Below are the code and all the weights of a small trained network. Each question names an input and a target symbol and asks about switching units off, where a switched-off unit gives its printed mean instead of its output.

import numpy as np


def w(rows, s, z=0):
    codes = np.array(rows[::2]) - 128.0
    scale = np.full(codes.shape[1], s)
    scale[-1] = z or s
    return codes * scale


def norm(h):
    return h / np.sqrt((h * h).mean(-1, keepdims=True) + 1e-5)


def f(y):
    return y / 2 * (1 + np.tanh(0.7978845608 * (y + 0.044715 * y**3)))


def softmax(a):
    e = np.exp(a - a.max(-1, keepdims=True))
    return e / e.sum(-1, keepdims=True)


def log_softmax(a):
    a = a - a.max(-1, keepdims=True)
    return a - np.log(np.exp(a).sum(-1, keepdims=True))


def net(x, mask):
    ids = ['ΘΛΩαβεζημτφ'.index(c) for c in x.split()]
    T = len(ids)
    res = E[ids] + P[:T]
    u = 0
    for l in range(2):
        r = norm(res)
        for j in range(3):
            rows = slice(2 * j, 2 * j + 2)
            q, k, v = (r @ M[l][rows].T for M in (Q, K, V))
            z = softmax(np.where(np.tri(T) > 0, q @ k.T / 2**0.5, -1e9)) @ v
            o = O[l][rows]
            res = res + np.where(mask[u + j], z, o[:, -1]) @ o[:, :-1]
        u += 3
        y = f(norm(res) @ A[l][:, :-1].T + A[l][:, -1])
        res = res + np.where(mask[u : u + 8], y, B[l][:, -1]) @ B[l][:, :-1]
        u += 8
    return log_softmax(norm(res)[-1] @ U[:, :-1].T + U[:, -1])


Q, K, V, O, A, B = {}, {}, {}, {}, {}, {}
E = w([
[89,181,112,134,120,68,187,78,107],'Θ',
[22,102,145,213,62,214,130,146,100],'Λ',
[68,141,89,148,161,152,122,94,123],'Ω',
[110,26,194,29,188,148,174,130,254],'α',
[186,88,117,126,182,147,214,178,77],'β',
[198,215,80,114,98,127,208,132,108],'ε',
[65,200,145,126,25,218,167,166,130],'ζ',
[63,51,89,103,36,121,87,127,191],'η',
[110,199,110,197,98,166,150,106,98],'μ',
[41,141,137,148,148,140,153,99,155],'τ',
[200,194,144,102,94,170,104,54,120],'φ',
],0.018)
P = w([
[170,106,172,191,177,117,108,19,57],'0',
[41,113,137,105,61,193,213,31,176],'1',
[171,109,176,158,167,87,131,54,35],'2',
[83,111,83,64,66,153,186,130,214],'3',
[184,128,176,138,171,97,118,104,41],'4',
[85,168,42,44,146,184,116,242,250],'5',
[199,148,193,123,159,101,109,168,52],'6',
],0.011)
Q[0] = w([
[84,136,87,95,115,172,144,164,194],'0.h0',
[127,235,220,132,87,103,68,77,150],'0.h0',
[147,61,124,114,68,71,29,135,160],'0.h1',
[144,146,144,126,113,118,6,111,146],'0.h1',
[59,115,188,200,114,174,152,147,114],'0.h2',
[168,148,164,109,147,121,91,107,105],'0.h2',
],0.012)
K[0] = w([
[131,169,96,92,77,184,169,148,254],'0.h0',
[98,248,197,131,99,51,6,159,135],'0.h0',
[122,57,108,106,47,59,51,116,177],'0.h1',
[164,121,131,114,75,155,96,49,170],'0.h1',
[38,110,170,219,108,165,131,117,123],'0.h2',
[181,156,195,144,193,93,76,142,123],'0.h2',
],0.0094)
V[0] = w([
[220,125,199,215,132,102,103,91,97],'0.h0',
[112,182,202,103,193,110,93,163,107],'0.h0',
[131,100,214,31,123,168,81,8,43],'0.h1',
[21,110,83,113,203,119,160,205,95],'0.h1',
[2,170,122,101,38,154,210,7,122],'0.h2',
[144,178,30,156,165,127,66,152,222],'0.h2',
],0.0059)
O[0] = w([
[171,75,96,146,177,187,219,65,62,147],'0.h0',
[144,104,126,214,55,39,117,74,203,82],'0.h0',
[223,124,109,139,97,162,59,168,254,222],'0.h1',
[117,171,172,209,108,109,120,25,190,124],'0.h1',
[135,165,197,179,70,71,113,188,179,254],'0.h2',
[118,78,189,70,132,117,229,102,100,6],'0.h2',
],0.007,0.0054)
A[0] = w([
[1,115,110,97,13,151,144,121,186,207],'0.n0',
[141,138,104,149,100,134,167,132,161,64],'0.n1',
[132,77,148,168,152,56,156,104,102,65],'0.n2',
[112,97,133,150,109,83,193,116,124,7],'0.n3',
[136,107,130,139,102,89,130,57,85,252],'0.n4',
[66,101,106,171,108,129,95,77,147,129],'0.n5',
[138,187,133,146,109,145,71,88,86,89],'0.n6',
[39,184,190,110,75,139,159,88,199,222],'0.n7',
],0.013,0.0028)
B[0] = w([
[135,178,215,111,132,239,150,159,186,250],'0.n0',
[158,154,125,115,136,118,129,175,86,154],'0.n1',
[160,150,154,179,102,105,188,113,236,155],'0.n2',
[141,198,168,115,233,144,140,109,175,125],'0.n3',
[142,174,160,106,55,71,60,181,161,162],'0.n4',
[155,105,10,138,166,176,93,175,82,149],'0.n5',
[102,93,150,98,202,132,113,65,67,161],'0.n6',
[132,179,115,161,167,219,143,41,129,239],'0.n7',
],0.012,0.011)
Q[1] = w([
[201,169,105,75,74,202,149,145,163],'1.h0',
[186,122,131,174,165,98,97,121,66],'1.h0',
[61,3,162,150,96,38,150,154,64],'1.h1',
[60,164,124,87,79,89,46,16,104],'1.h1',
[160,122,75,97,27,143,5,105,66],'1.h2',
[153,154,121,49,115,25,179,156,137],'1.h2',
],0.011)
K[1] = w([
[103,218,124,66,129,163,157,156,157],'1.h0',
[105,169,147,84,141,98,55,107,86],'1.h0',
[140,96,112,116,90,133,35,97,78],'1.h1',
[168,87,169,153,74,142,162,107,78],'1.h1',
[205,109,105,118,106,114,92,120,4],'1.h2',
[107,110,93,103,92,51,197,171,123],'1.h2',
],0.013)
V[1] = w([
[78,84,195,218,31,137,168,154,91],'1.h0',
[121,125,148,96,218,135,9,178,118],'1.h0',
[194,160,131,101,49,146,111,89,83],'1.h1',
[158,95,128,119,255,87,210,176,113],'1.h1',
[186,65,96,176,147,151,90,166,51],'1.h2',
[158,135,147,163,95,180,48,159,40],'1.h2',
],0.0078)
O[1] = w([
[88,113,143,160,205,143,251,127,225,39],'1.h0',
[109,28,136,173,68,98,163,104,98,123],'1.h0',
[7,179,186,46,97,128,96,114,120,173],'1.h1',
[181,154,181,168,187,55,152,147,150,150],'1.h1',
[160,127,132,178,100,101,187,177,177,93],'1.h2',
[68,133,152,173,30,103,255,146,156,253],'1.h2',
],0.0082,0.0037)
A[1] = w([
[157,95,93,92,140,159,144,235,133,63],'1.n0',
[138,84,122,170,120,111,122,5,57,1],'1.n1',
[101,115,113,183,89,32,97,122,132,153],'1.n2',
[117,193,98,96,171,133,129,185,196,122],'1.n3',
[104,46,162,87,178,55,156,67,237,93],'1.n4',
[130,15,119,129,167,66,130,70,144,5],'1.n5',
[139,75,188,106,77,130,124,209,199,195],'1.n6',
[154,161,98,68,133,99,134,94,126,168],'1.n7',
],0.013,0.0029)
B[1] = w([
[171,158,102,105,5,99,134,116,191,196],'1.n0',
[84,127,145,104,99,105,74,137,160,180],'1.n1',
[83,91,95,65,210,126,170,108,142,146],'1.n2',
[110,96,160,130,84,164,67,117,157,253],'1.n3',
[161,131,76,109,175,153,36,171,62,133],'1.n4',
[187,106,115,175,170,145,102,198,172,130],'1.n5',
[199,151,145,167,161,68,70,182,137,206],'1.n6',
[70,161,85,141,170,118,153,166,87,157],'1.n7',
],0.014,0.0072)
U = w([
[110,190,90,75,179,60,65,67,140,74],'Θ',
[90,51,90,216,83,157,135,171,71,99],'Λ',
[85,30,67,104,153,104,105,114,141,255],'Ω',
[171,71,81,117,206,166,23,166,72,59],'α',
[227,97,199,195,207,100,145,114,98,111],'β',
[87,199,50,104,160,118,136,225,50,93],'ε',
[128,101,115,18,169,253,171,75,145,244],'ζ',
[93,157,84,110,69,108,93,243,254,87],'η',
[82,78,198,108,106,68,191,74,149,108],'μ',
[139,127,17,221,114,128,35,8,126,12],'τ',
[127,91,225,141,83,96,21,85,4,65],'φ',
],0.008,0.0042)

Each question gives the input, a string of symbols that net reads in full, and the target symbol t.
The units are the heads (2 rows each of Q, K, V and O) and the neurons (one row each of A and B). Each row of codes is followed by its name. A weight is (code - 128) times the scale printed after its matrix; where a second scale follows, it is the last column's (O, A, B and U).
mask holds one flag per unit, layer by layer, with each layer's heads first. A switched-off unit (its flag False) gives its mean, the last column of its rows in O or B, instead of its output. The means were averaged over made-up inputs and are rounded, as every weight is.
A unit's drop is (log p(t) with every unit on - log p(t) with that unit switched off) / (log p(t) with every unit on - log p(t) with every unit switched off).
The circuit of an input: a set's keep is (log p(t) with only the set's units on - log p(t) with every unit switched off) / (log p(t) with every unit on - log p(t) with every unit switched off). Starting from the 12 units with the biggest drops (on a tie, the unit counted first), units are removed one at a time, each time the one whose removal leaves the highest keep (on an exact tie, the one counted first), for as long as the keep stays at least 0.8.
circuit, biggest first: the units of the circuit, biggest drop first
most important unit: the unit with the biggest drop
top k neurons: the k neurons with the biggest drops, biggest first
k most important neurons of layer l: the k neurons of layer l with the biggest drops, biggest first
heads that matter: for each layer, one digit per head in row order, 1 if its drop is at least 0.15 and else 0, layers parted by /
input Λ ζ β η τ, target τ: heads that matter : 000 / 000
input β β φ ζ β ε, target ζ: top 3 neurons : [0.n7 0.n4 1.n6]
input ε β β β φ τ β, target φ: circuit, biggest first : [0.n0 1.h0 0.h1]
input α φ β φ β β φ, target β: 2 most important neurons of layer 0 : [0.n7 0.n5]
input β β Λ β τ η μ, target μ: heads that matter : 000 / 001
input η β η τ β Ω, target ζ: circuit, biggest first : [0.n7 0.h1 1.n6]
input Ω Θ φ β β μ, target ζ: top 2 neurons : [0.n7 0.n0]
input η β φ β β ζ, target ζ: circuit, biggest first : [0.n7]
input Ω β ζ β η ε, target ζ: circuit, biggest first : [0.h2 0.n4]
input φ μ φ ζ α β β, target β: circuit, biggest first : [0.n2 0.h1 0.n0]
input β φ β Λ β φ φ, target φ: circuit, biggest first : [1.h0 0.n6 0.n7]
input β τ β, target τ: 4 most important neurons of layer 0 : [0.n0 0.n6 0.n2 0.n4]
input η β α, target α: circuit, biggest first : [1.n4 0.n0]
input ζ ζ τ ζ φ β Λ, target Λ: most important unit : 0.h0
input φ β Ω, target Ω: circuit, biggest first : [1.n2 0.n0 0.n7]
input β β Ω β φ Λ Λ, target Λ: heads that matter : 100 / 001
input μ β φ, target φ: heads that matter : 110 / 000
input Λ φ φ μ, target ζ: circuit, biggest first : [0.n7 0.n0]
input η Λ β ε β μ τ, target τ: heads that matter : 100 / 000
input β β φ η, target ζ: most important unit : 0.n7
input ε β β ε β, target ε: heads that matter : 111 / 111
input β β φ β φ ζ Θ, target Θ: top 2 neurons : [0.n0 1.n2]
input β μ β ζ β ε β, target ε: top 4 neurons : [0.n0 0.n7 1.n3 1.n7]
input φ α α Θ ζ, target ζ: heads that matter : 000 / 000
input ζ Λ ε, target ε: 2 most important neurons of layer 0 : [0.n0 0.n5]
input β ε β Θ β τ Ω, target Ω: top 2 neurons : [0.n0 1.n2]
